Below are the code and all the weights of a small trained network. Each question names an input and a target symbol and asks about switching units off, where a switched-off unit gives its printed mean instead of its output.

import numpy as np


def w(rows, s, z=0):
    codes = np.array(rows[::2]) - 128.0
    scale = np.full(codes.shape[1], s)
    scale[-1] = z or s
    return codes * scale


def norm(h):
    return h / np.sqrt((h * h).mean(-1, keepdims=True) + 1e-5)


def f(y):
    return np.maximum(y, 0)


def softmax(a):
    e = np.exp(a - a.max(-1, keepdims=True))
    return e / e.sum(-1, keepdims=True)


def log_softmax(a):
    a = a - a.max(-1, keepdims=True)
    return a - np.log(np.exp(a).sum(-1, keepdims=True))


def net(x, mask):
    ids = ['αβγδεηθξπφψω'.index(c) for c in x.split()]
    T = len(ids)
    res = E[ids] + P[:T]
    r = norm(res)
    for j in range(3):
        rows = slice(3 * j, 3 * j + 3)
        q, k, v = (r @ M[0][rows].T for M in (Q, K, V))
        z = softmax(np.where(np.tri(T) > 0, q @ k.T / 3**0.5, -1e9)) @ v
        o = O[0][rows]
        res = res + np.where(mask[j], z, o[:, -1]) @ o[:, :-1]
    y = f(norm(res) @ A[0][:, :-1].T + A[0][:, -1])
    res = res + np.where(mask[3:7], y, B[0][:, -1]) @ B[0][:, :-1]
    return log_softmax(norm(res)[-1] @ U[:, :-1].T + U[:, -1])


Q, K, V, O, A, B = {}, {}, {}, {}, {}, {}
E = w([
[56,169,132],'α',
[33,209,116],'β',
[209,33,104],'γ',
[230,36,64],'δ',
[41,194,117],'ε',
[237,4,94],'η',
[200,69,51],'θ',
[82,215,132],'ξ',
[46,126,107],'π',
[232,119,142],'φ',
[217,82,94],'ψ',
[67,138,66],'ω',
],0.003)
P = w([
[131,145,164],'0',
[150,156,110],'1',
[101,74,2],'2',
[151,172,105],'3',
[68,85,19],'4',
[167,194,93],'5',
[68,74,26],'6',
[171,207,84],'7',
],0.0055)
Q[0] = w([
[67,92,89],'h0',
[139,154,131],'h0',
[25,68,144],'h0',
[127,134,95],'h1',
[203,212,203],'h1',
[178,202,39],'h1',
[137,94,110],'h2',
[40,5,205],'h2',
[186,211,186],'h2',
],0.019)
K[0] = w([
[149,114,191],'h0',
[140,124,101],'h0',
[89,100,203],'h0',
[118,111,125],'h1',
[123,126,6],'h1',
[77,50,119],'h1',
[111,137,155],'h2',
[70,41,169],'h2',
[134,155,21],'h2',
],0.022)
V[0] = w([
[100,87,147],'h0',
[159,192,68],'h0',
[143,136,148],'h0',
[106,76,149],'h1',
[44,80,194],'h1',
[63,5,187],'h1',
[87,23,91],'h2',
[212,145,79],'h2',
[178,164,246],'h2',
],0.014)
O[0] = w([
[178,111,107,81],'h0',
[49,176,155,200],'h0',
[117,118,136,137],'h0',
[168,91,122,135],'h1',
[149,16,91,68],'h1',
[237,17,108,132],'h1',
[170,120,19,18],'h2',
[92,229,142,254],'h2',
[197,111,247,178],'h2',
],0.014,0.0072)
A[0] = w([
[156,37,239,3],'n0',
[146,214,220,140],'n1',
[1,67,39,144],'n2',
[37,10,170,65],'n3',
],0.014,0.0034)
B[0] = w([
[5,160,156,169],'n0',
[174,87,47,251],'n1',
[73,40,51,150],'n2',
[199,161,22,158],'n3',
],0.017,0.013)
U = w([
[166,41,112,181],'α',
[154,88,231,213],'β',
[249,119,141,253],'γ',
[78,143,205,115],'δ',
[65,55,183,150],'ε',
[218,181,20,65],'η',
[70,124,131,97],'θ',
[109,183,228,104],'ξ',
[107,74,32,90],'π',
[185,224,201,146],'φ',
[121,223,133,91],'ψ',
[45,112,88,86],'ω',
],0.016,0.0035)

Each question gives the input, a string of symbols that net reads in full, and the target symbol t.
The units are the heads (3 rows each of Q, K, V and O) and the neurons (one row each of A and B). Each row of codes is followed by its name. A weight is (code - 128) times the scale printed after its matrix; where a second scale follows, it is the last column's (O, A, B and U).
mask holds one flag per unit, heads first, then neurons. A switched-off unit (its flag False) gives its mean, the last column of its rows in O or B, instead of its output. The means were averaged over made-up inputs and are rounded, as every weight is.
A unit's drop is (log p(t) with every unit on - log p(t) with that unit switched off) / (log p(t) with every unit on - log p(t) with every unit switched off).
The circuit of an input: a set's keep is (log p(t) with only the set's units on - log p(t) with every unit switched off) / (log p(t) with every unit on - log p(t) with every unit switched off). Starting from all 7 units, units are removed one at a time, each time the one whose removal leaves the highest keep (on an exact tie, the one counted first), for as long as the keep stays at least 0.8.
units of the circuit, in order: the units of the circuit, biggest drop first
most important unit: the unit with the biggest drop
top k neurons: the k neurons with the biggest drops, biggest first
drop of u: that unit's drop, to one decimal
input η β ξ π η π η δ, target π: top 3 neurons	(n0; n2; n1)
input ψ π α φ ξ φ, target φ: top 2 neurons	(n0; n1)
input η π γ η, target π: most important unit	h2
input γ ω θ θ γ, target β: top 2 neurons	(n1; n0)
input α α γ ε π, target ε: top 2 neurons	(n0; n1)
input δ φ η η ψ, target η: top 2 neurons	(n1; n0)
input ε ω α η, target ω: units of the circuit, in order	(h2; n1; n2)
input α η η β ω θ ω, target ε: units of the circuit, in order	(h2; n0)
input ω δ α γ π γ θ, target π: top 2 neurons	(n2; n3)
input β π ξ φ η δ, target φ: units of the circuit, in order	(h2; n0)
input γ δ η, target β: top 3 neurons	(n1; n0; n3)
input ω δ ε η γ, target π: top 2 neurons	(n3; n2)
input η ε α η η, target γ: drop of h0	0.3
input π β φ, target α: most important unit	h1
input θ η γ, target ψ: drop of n0	0.0
input φ α β, target ξ: drop of n0	0.0
